Here is a tiny trained network, its code and every weight. The questions are about switching its units off for an input and a target symbol, where a switched-off unit gives its printed mean instead of its output.

import numpy as np


def w(rows, s, z=0):
    codes = np.array(rows[::2]) - 128.0
    scale = np.full(codes.shape[1], s)
    scale[-1] = z or s
    return codes * scale


def norm(h):
    return h / np.sqrt((h * h).mean(-1, keepdims=True) + 1e-5)


def f(y):
    return y / 2 * (1 + np.tanh(0.7978845608 * (y + 0.044715 * y**3)))


def softmax(a):
    e = np.exp(a - a.max(-1, keepdims=True))
    return e / e.sum(-1, keepdims=True)


def log_softmax(a):
    a = a - a.max(-1, keepdims=True)
    return a - np.log(np.exp(a).sum(-1, keepdims=True))


def net(x, mask):
    ids = ['Ψβγεηθξ'.index(c) for c in x.split()]
    T = len(ids)
    res = E[ids] + P[:T]
    u = 0
    for l in range(3):
        r = norm(res)
        for j in range(2):
            rows = slice(2 * j, 2 * j + 2)
            q, k, v = (r @ M[l][rows].T for M in (Q, K, V))
            z = softmax(np.where(np.tri(T) > 0, q @ k.T / 2**0.5, -1e9)) @ v
            o = O[l][rows]
            res = res + np.where(mask[u + j], z, o[:, -1]) @ o[:, :-1]
        u += 2
        y = f(norm(res) @ A[l][:, :-1].T + A[l][:, -1])
        res = res + np.where(mask[u : u + 4], y, B[l][:, -1]) @ B[l][:, :-1]
        u += 4
    return log_softmax(norm(res)[-1] @ U[:, :-1].T + U[:, -1])


Q, K, V, O, A, B = {}, {}, {}, {}, {}, {}
E = w([
[94,170,148,179,121,117,98,110,148,57,92,115],'Ψ',
[182,136,168,138,128,58,170,89,96,112,67,80],'β',
[104,155,35,132,178,199,129,138,156,47,190,92],'γ',
[133,76,1,141,83,92,200,98,161,165,137,164],'ε',
[69,117,155,67,176,143,178,156,64,151,115,78],'η',
[60,130,84,65,57,234,121,162,165,201,50,110],'θ',
[142,118,142,140,121,68,86,126,123,147,188,59],'ξ',
],0.023)
P = w([
[107,189,81,159,95,90,110,177,62,189,191,169],'0',
[91,126,122,92,9,111,143,111,135,137,180,109],'1',
[73,113,111,96,40,108,113,82,158,153,165,132],'2',
[91,98,95,110,65,103,116,127,183,108,144,127],'3',
[104,78,81,131,94,125,86,107,140,121,121,94],'4',
[93,104,102,92,139,102,103,132,206,125,131,137],'5',
[119,106,77,115,156,118,99,128,181,140,109,98],'6',
[134,112,86,135,182,139,111,102,163,164,112,79],'7',
[138,63,149,166,191,138,149,126,179,135,121,109],'8',
[143,106,128,149,225,143,133,96,193,176,118,99],'9',
],0.014)
Q[0] = w([
[171,190,86,237,133,150,76,136,222,33,177,134],'L0H1',
[93,85,3,76,99,254,195,174,166,165,101,159],'L0H1',
[66,93,49,129,107,151,165,130,156,137,190,130],'L0H2',
[104,122,98,191,183,79,61,121,169,70,188,111],'L0H2',
],0.026)
K[0] = w([
[150,148,79,210,117,187,77,71,254,71,181,118],'L0H1',
[92,129,42,92,47,213,161,131,145,166,98,179],'L0H1',
[112,103,79,139,74,172,174,128,137,151,172,165],'L0H2',
[124,124,132,175,103,88,78,138,115,179,209,139],'L0H2',
],0.031)
V[0] = w([
[155,143,68,83,33,154,114,150,44,146,211,229],'L0H1',
[203,10,159,13,184,133,140,122,129,188,136,76],'L0H1',
[198,156,182,205,148,200,119,133,135,228,164,167],'L0H2',
[213,147,119,101,196,107,114,86,166,119,33,110],'L0H2',
],0.012)
O[0] = w([
[136,178,75,184,143,161,112,183,134,131,109,152,75],'L0H1',
[92,155,172,142,117,177,122,157,120,254,207,157,132],'L0H1',
[165,122,107,132,102,127,61,135,109,79,136,149,2],'L0H2',
[187,142,122,137,73,166,187,104,113,92,107,89,35],'L0H2',
],0.0099,0.0097)
A[0] = w([
[111,136,133,122,1,104,166,109,119,148,155,124,89],'L0N1',
[122,131,69,84,144,179,154,116,143,86,210,123,112],'L0N2',
[163,100,80,132,114,128,150,104,162,175,146,145,138],'L0N3',
[56,93,104,72,60,179,88,120,171,113,174,87,252],'L0N4',
],0.031,0.0035)
B[0] = w([
[57,121,128,115,60,33,145,163,61,131,133,80,193],'L0N1',
[7,118,136,199,92,104,112,181,140,122,160,79,173],'L0N2',
[147,99,76,127,155,71,169,184,165,132,118,163,186],'L0N3',
[60,86,148,98,63,103,86,160,224,139,153,138,253],'L0N4',
],0.017,0.024)
Q[1] = w([
[210,150,128,144,131,184,122,95,99,119,110,165],'L1H1',
[84,134,114,127,125,79,123,136,142,144,142,93],'L1H1',
[3,88,147,116,153,62,131,162,165,151,127,77],'L1H2',
[128,132,123,130,127,125,117,126,128,134,126,144],'L1H2',
],0.075)
K[1] = w([
[121,31,171,71,165,116,220,84,224,161,168,103],'L1H1',
[242,200,86,161,87,157,70,169,48,103,107,193],'L1H1',
[210,253,42,159,51,164,29,199,19,105,106,209],'L1H2',
[112,116,146,136,190,152,89,113,119,146,139,135],'L1H2',
],0.035)
V[1] = w([
[4,141,133,72,124,175,83,200,180,62,47,82],'L1H1',
[72,123,69,144,53,60,104,224,144,193,174,93],'L1H1',
[47,137,156,86,180,198,241,148,52,144,71,165],'L1H2',
[84,129,76,94,55,78,213,132,152,115,52,150],'L1H2',
],0.018)
O[1] = w([
[125,176,165,156,222,117,126,145,141,164,173,141,188],'L1H1',
[243,161,116,4,150,156,132,70,144,157,157,180,253],'L1H1',
[120,135,49,176,94,133,220,146,145,159,184,163,120],'L1H2',
[175,137,169,180,100,174,104,130,116,188,158,51,155],'L1H2',
],0.012,0.037)
A[1] = w([
[90,158,78,130,147,241,60,177,234,108,105,151,89],'L1N1',
[153,137,194,185,139,170,125,89,198,92,116,114,128],'L1N2',
[179,169,106,254,146,175,151,137,37,49,35,161,3],'L1N3',
[189,196,100,129,158,137,91,115,133,63,148,131,186],'L1N4',
],0.023,0.002)
B[1] = w([
[185,100,142,146,139,151,156,157,40,154,64,40,248],'L1N1',
[92,96,133,109,134,171,136,95,184,119,111,111,157],'L1N2',
[126,126,151,144,138,105,3,158,46,71,81,210,135],'L1N3',
[81,163,127,130,62,79,100,154,158,110,151,139,176],'L1N4',
],0.017,0.013)
Q[2] = w([
[117,110,148,131,125,113,125,97,145,96,142,131],'L2H1',
[88,92,130,129,116,161,88,116,100,105,149,157],'L2H1',
[187,90,170,147,126,130,91,135,136,110,92,155],'L2H2',
[99,66,174,27,106,52,61,169,252,203,145,76],'L2H2',
],0.027)
K[2] = w([
[156,151,109,132,114,138,122,105,137,110,161,122],'L2H1',
[157,88,135,163,100,154,125,90,143,145,132,131],'L2H1',
[137,118,113,131,108,92,144,112,132,67,129,144],'L2H2',
[224,210,75,186,86,136,3,136,23,91,110,143],'L2H2',
],0.033)
V[2] = w([
[63,85,187,79,141,146,146,126,138,190,139,138],'L2H1',
[35,94,141,87,38,41,187,120,244,105,108,119],'L2H1',
[151,103,118,197,121,61,205,90,158,92,254,17],'L2H2',
[129,138,252,15,103,113,197,46,43,134,54,74],'L2H2',
],0.016)
O[2] = w([
[115,169,34,144,184,150,106,85,103,174,129,101,181],'L2H1',
[146,144,150,76,184,202,216,171,108,118,77,117,249],'L2H1',
[106,125,148,84,67,88,162,186,55,153,83,116,48],'L2H2',
[118,119,107,109,70,108,180,7,48,109,201,84,46],'L2H2',
],0.011,0.015)
A[2] = w([
[158,109,6,229,128,100,191,109,88,70,141,196,195],'L2N1',
[91,71,127,133,132,146,87,45,110,30,50,205,7],'L2N2',
[100,133,23,175,65,22,86,120,155,36,223,122,177],'L2N3',
[44,31,145,82,133,201,170,86,144,147,136,109,66],'L2N4',
],0.019,0.0018)
B[2] = w([
[55,82,235,135,104,33,92,59,166,169,199,152,166],'L2N1',
[154,88,201,141,106,91,181,164,208,202,175,62,164],'L2N2',
[5,200,105,183,102,59,135,95,98,6,145,185,185],'L2N3',
[186,190,104,176,197,66,92,101,109,79,128,131,252],'L2N4',
],0.012,0.011)
U = w([
[129,129,156,83,160,120,60,78,136,2,39,141,147],'Ψ',
[163,160,157,132,46,71,156,111,61,155,123,45,2],'β',
[93,139,170,203,176,125,61,216,89,75,148,35,27],'γ',
[178,134,24,181,134,93,183,210,148,117,156,160,76],'ε',
[181,168,200,139,241,214,122,126,90,177,207,123,195],'η',
[229,93,140,107,118,150,95,184,174,191,73,43,235],'θ',
[92,195,174,86,36,49,7,214,137,129,218,138,208],'ξ',
],0.0052,0.0019)

Each question gives the input, a string of symbols that net reads in full, and the target symbol t.
The units are the heads (2 rows each of Q, K, V and O) and the neurons (one row each of A and B). Each row of codes is followed by its name. A weight is (code - 128) times the scale printed after its matrix; where a second scale follows, it is the last column's (O, A, B and U).
mask holds one flag per unit, layer by layer, with each layer's heads first. A switched-off unit (its flag False) gives its mean, the last column of its rows in O or B, instead of its output. The means were averaged over made-up inputs and are rounded, as every weight is.
A unit's drop is (log p(t) with every unit on - log p(t) with that unit switched off) / (log p(t) with every unit on - log p(t) with every unit switched off).
k most important neurons: the k neurons with the biggest drops, biggest first
top k neurons in layer l: the k neurons of layer l with the biggest drops, biggest first
heads that matter: for each layer, one digit per head in row order, 1 if its drop is at least 0.15 and else 0, layers parted by /
input ξ ε ξ γ ξ β ξ θ θ, target Ψ: top neuron in layer 0 -> (L0N1)
input ξ η η ε, target Ψ: heads that matter -> 10 / 01 / 00
input η γ γ, target ε: 2 most important neurons -> (L0N4 L0N1)
input ξ η η η γ, target Ψ: 2 most important neurons -> (L0N1 L0N4)
input β θ Ψ, target β: heads that matter -> 00 / 00 / 01
input ξ γ ε β, target Ψ: 3 most important neurons -> (L0N4 L0N2 L0N3)
input η η ε, target ε: heads that matter -> 10 / 01 / 00
input β ε ξ, target β: heads that matter -> 11 / 00 / 01
input Ψ β γ, target γ: 2 most important neurons -> (L0N2 L0N1)
input β η Ψ β γ γ β ε θ Ψ, target β: heads that matter -> 10 / 00 / 01
input η ξ ξ ε β Ψ β, target β: heads that matter -> 01 / 00 / 00
input ξ ε Ψ ξ γ, target γ: 3 most important neurons -> (L0N2 L1N1 L0N1)
input η η θ Ψ γ γ η γ, target ε: 3 most important neurons -> (L0N4 L0N2 L0N1)
input θ θ Ψ η Ψ ξ ξ θ, target η: top 2 neurons in layer 0 -> (L0N1 L0N3)
input θ ε β ξ θ Ψ ε η ε, target η: top neuron in layer 0 -> (L0N1)
input θ Ψ ξ, target η: heads that matter -> 01 / 10 / 01
input η ξ ε Ψ ξ, target ε: 4 most important neurons -> (L0N4 L0N1 L0N2 L0N3)
input ξ β η, target Ψ: 3 most important neurons -> (L0N4 L0N1 L0N2)
input θ η ε η ξ ξ ξ, target η: heads that matter -> 00 / 10 / 01
input η ξ η, target ε: top neuron in layer 0 -> (L0N4)
input η Ψ Ψ β ε, target ε: 3 most important neurons -> (L0N4 L0N1 L0N3)
input ε Ψ Ψ, target θ: top 3 neurons in layer 0 -> (L0N3 L0N1 L0N4)
input η ε γ ξ η Ψ, target Ψ: heads that matter -> 11 / 00 / 00
input η ε β θ θ η ε Ψ ξ β, target ε: 2 most important neurons -> (L0N4 L0N1)
input γ γ η ξ β η, target η: 2 most important neurons -> (L0N3 L0N1)
